Below is a small trained network, with its code and all its weights. Each question gives an input and a class and asks what happens when units are switched off, that is, made to give their printed mean instead of their output.

import numpy as np


def w(rows, s, z=0):
    codes = np.array(rows[::2]) - 128.0
    scale = np.full(codes.shape[1], s)
    scale[-1] = z or s
    return codes * scale


def norm(h):
    return h / np.sqrt((h * h).mean(-1, keepdims=True) + 1e-5)


def f(y):
    return np.maximum(y, 0)


def log_softmax(a):
    a = a - a.max(-1, keepdims=True)
    return a - np.log(np.exp(a).sum(-1, keepdims=True))


def net(x, mask):
    res = np.array(x, float).reshape(1, 8) / 4 @ E
    u = 0
    for l in range(3):
        y = f(norm(res) @ A[l][:, :-1].T + A[l][:, -1])
        res = res + np.where(mask[u : u + 4], y, B[l][:, -1]) @ B[l][:, :-1]
        u += 4
    return log_softmax(norm(res)[-1] @ U[:, :-1].T + U[:, -1])


A, B = {}, {}
E = w([
[231,173,197,174,170,228],'x0',
[48,94,136,195,143,160],'x1',
[129,129,129,130,130,128],'x2',
[103,209,158,105,71,131],'x3',
[124,129,128,128,131,124],'x4',
[129,132,132,128,131,128],'x5',
[108,116,253,108,179,67],'x6',
[127,127,129,123,127,130],'x7',
],0.0041)
A[0] = w([
[73,249,143,102,50,181,96],'0.n1',
[213,71,92,142,177,95,89],'0.n2',
[156,2,90,176,163,134,58],'0.n3',
[18,95,140,236,153,176,1],'0.n4',
],0.0065,0.0018)
B[0] = w([
[141,130,162,226,145,91,254],'0.n1',
[133,171,164,188,53,110,218],'0.n2',
[72,195,175,190,109,115,238],'0.n3',
[254,57,105,74,90,75,246],'0.n4',
],0.0081,0.0031)
A[1] = w([
[59,92,79,108,123,69,4],'1.n1',
[201,174,173,159,126,145,146],'1.n2',
[115,146,28,176,128,200,74],'1.n3',
[164,107,154,125,152,254,60],'1.n4',
],0.0078,0.0025)
B[1] = w([
[104,165,134,121,152,221,197],'1.n1',
[83,81,96,92,111,126,253],'1.n2',
[145,104,76,166,255,47,173],'1.n3',
[36,96,111,75,146,152,157],'1.n4',
],0.008,0.0054)
A[2] = w([
[77,121,72,77,71,39,53],'2.n1',
[166,127,157,153,176,254,13],'2.n2',
[214,50,120,103,98,159,31],'2.n3',
[83,53,127,196,86,89,1],'2.n4',
],0.007,0.0022)
B[2] = w([
[162,95,133,124,137,224,245],'2.n1',
[11,214,65,87,107,240,140],'2.n2',
[142,219,80,52,109,158,168],'2.n3',
[154,255,143,91,91,157,253],'2.n4',
],0.0065,0.004)
U = w([
[2,153,90,78,152,216,43],'0',
[148,169,130,111,117,113,254],'1',
[141,201,178,215,106,65,43],'2',
[248,102,93,42,102,109,62],'3',
[131,64,130,137,226,19,254],'4',
],0.0089,0.0041)

Each question gives the input, the list of numbers given to net, and the class t.
The units are the neurons (one row each of A and B). Each row of codes is followed by its name. A weight is (code - 128) times the scale printed after its matrix; where a second scale follows, it is the last column's (A, B and U).
mask holds one flag per neuron, layer by layer. A switched-off neuron (its flag False) gives its mean, the last column of its row in B, instead of its output. The means were averaged over made-up inputs and are rounded, as every weight is.
A unit's drop is (log p(t) with every unit on - log p(t) with that unit switched off) / (log p(t) with every unit on - log p(t) with every unit switched off).
The circuit of an input: a set's keep is (log p(t) with only the set's units on - log p(t) with every unit switched off) / (log p(t) with every unit on - log p(t) with every unit switched off). Starting from all 12 units, units are removed one at a time, each time the one whose removal leaves the highest keep (on an exact tie, the one counted first), for as long as the keep stays at least 0.8.
circuit, biggest first: the units of the circuit, biggest drop first
k most important neurons: the k neurons with the biggest drops, biggest first
top k neurons in layer l: the k neurons of layer l with the biggest drops, biggest first
input [-5,6,7,-5,-8,3,5,4], class 3: most important neuron : 0.n4
input [-4,-8,-6,-7,-4,-2,1,8], class 1: circuit, biggest first : 0.n2, 0.n4
input [1,0,0,-7,8,2,7,0], class 2: circuit, biggest first : 0.n2, 0.n3
input [0,-2,-2,2,-6,4,-5,3], class 4: 4 most important neurons : 1.n3, 0.n4, 0.n2, 0.n3
input [4,7,-8,6,-1,3,-6,-1], class 3: top 3 neurons in layer 0 : 0.n4, 0.n3, 0.n2
input [2,8,-3,4,3,5,8,-7], class 3: circuit, biggest first : 0.n4, 0.n3, 0.n1
input [6,8,-5,7,8,-5,-6,-3], class 3: 4 most important neurons : 0.n4, 1.n1, 0.n3, 1.n2
input [3,-5,-3,-7,2,7,-6,3], class 2: 3 most important neurons : 0.n2, 0.n3, 0.n4
input [-1,8,-5,-8,5,-5,3,7], class 2: 3 most important neurons : 0.n3, 2.n4, 1.n2
input [-3,4,-6,-1,-7,-5,-6,1], class 4: top 2 neurons in layer 1 : 1.n3, 1.n2
input [4,7,-8,8,-2,-8,-7,-5], class 2: 2 most important neurons : 0.n1, 2.n4
input [-1,7,2,-6,2,-3,1,8], class 1: circuit, biggest first : 0.n3, 0.n4, 2.n4
input [6,8,6,2,-5,2,8,2], class 3: circuit, biggest first : 0.n4, 0.n3
input [-7,1,-8,-5,-2,4,-2,0], class 0: circuit, biggest first : 1.n1
input [-1,4,-8,7,4,-2,-7,-3], class 2: 2 most important neurons : 0.n1, 2.n4
input [-8,-7,-5,-6,-3,2,6,-4], class 0: circuit, biggest first : 0.n4, 1.n1
input [4,8,-1,-3,-1,2,-4,3], class 3: 2 most important neurons : 0.n4, 1.n1
input [0,-8,-6,-8,-2,5,6,1], class 2: 2 most important neurons : 0.n2, 0.n4
input [-4,-7,2,-7,0,5,3,8], class 1: 3 most important neurons : 0.n2, 0.n4, 0.n1
input [-3,-4,6,-5,-7,7,-7,0], class 4: 2 most important neurons : 1.n3, 0.n4
input [-1,-7,1,-7,-2,6,3,0], class 2: circuit, biggest first : 0.n2
input [6,-6,0,3,0,-4,3,-6], class 0: top 2 neurons in layer 1 : 1.n3, 1.n4
input [-1,6,-8,-8,8,-6,-4,2], class 2: 2 most important neurons : 0.n3, 1.n2
input [-1,-2,-5,8,3,-2,-6,0], class 2: top 2 neurons in layer 0 : 0.n1, 0.n4
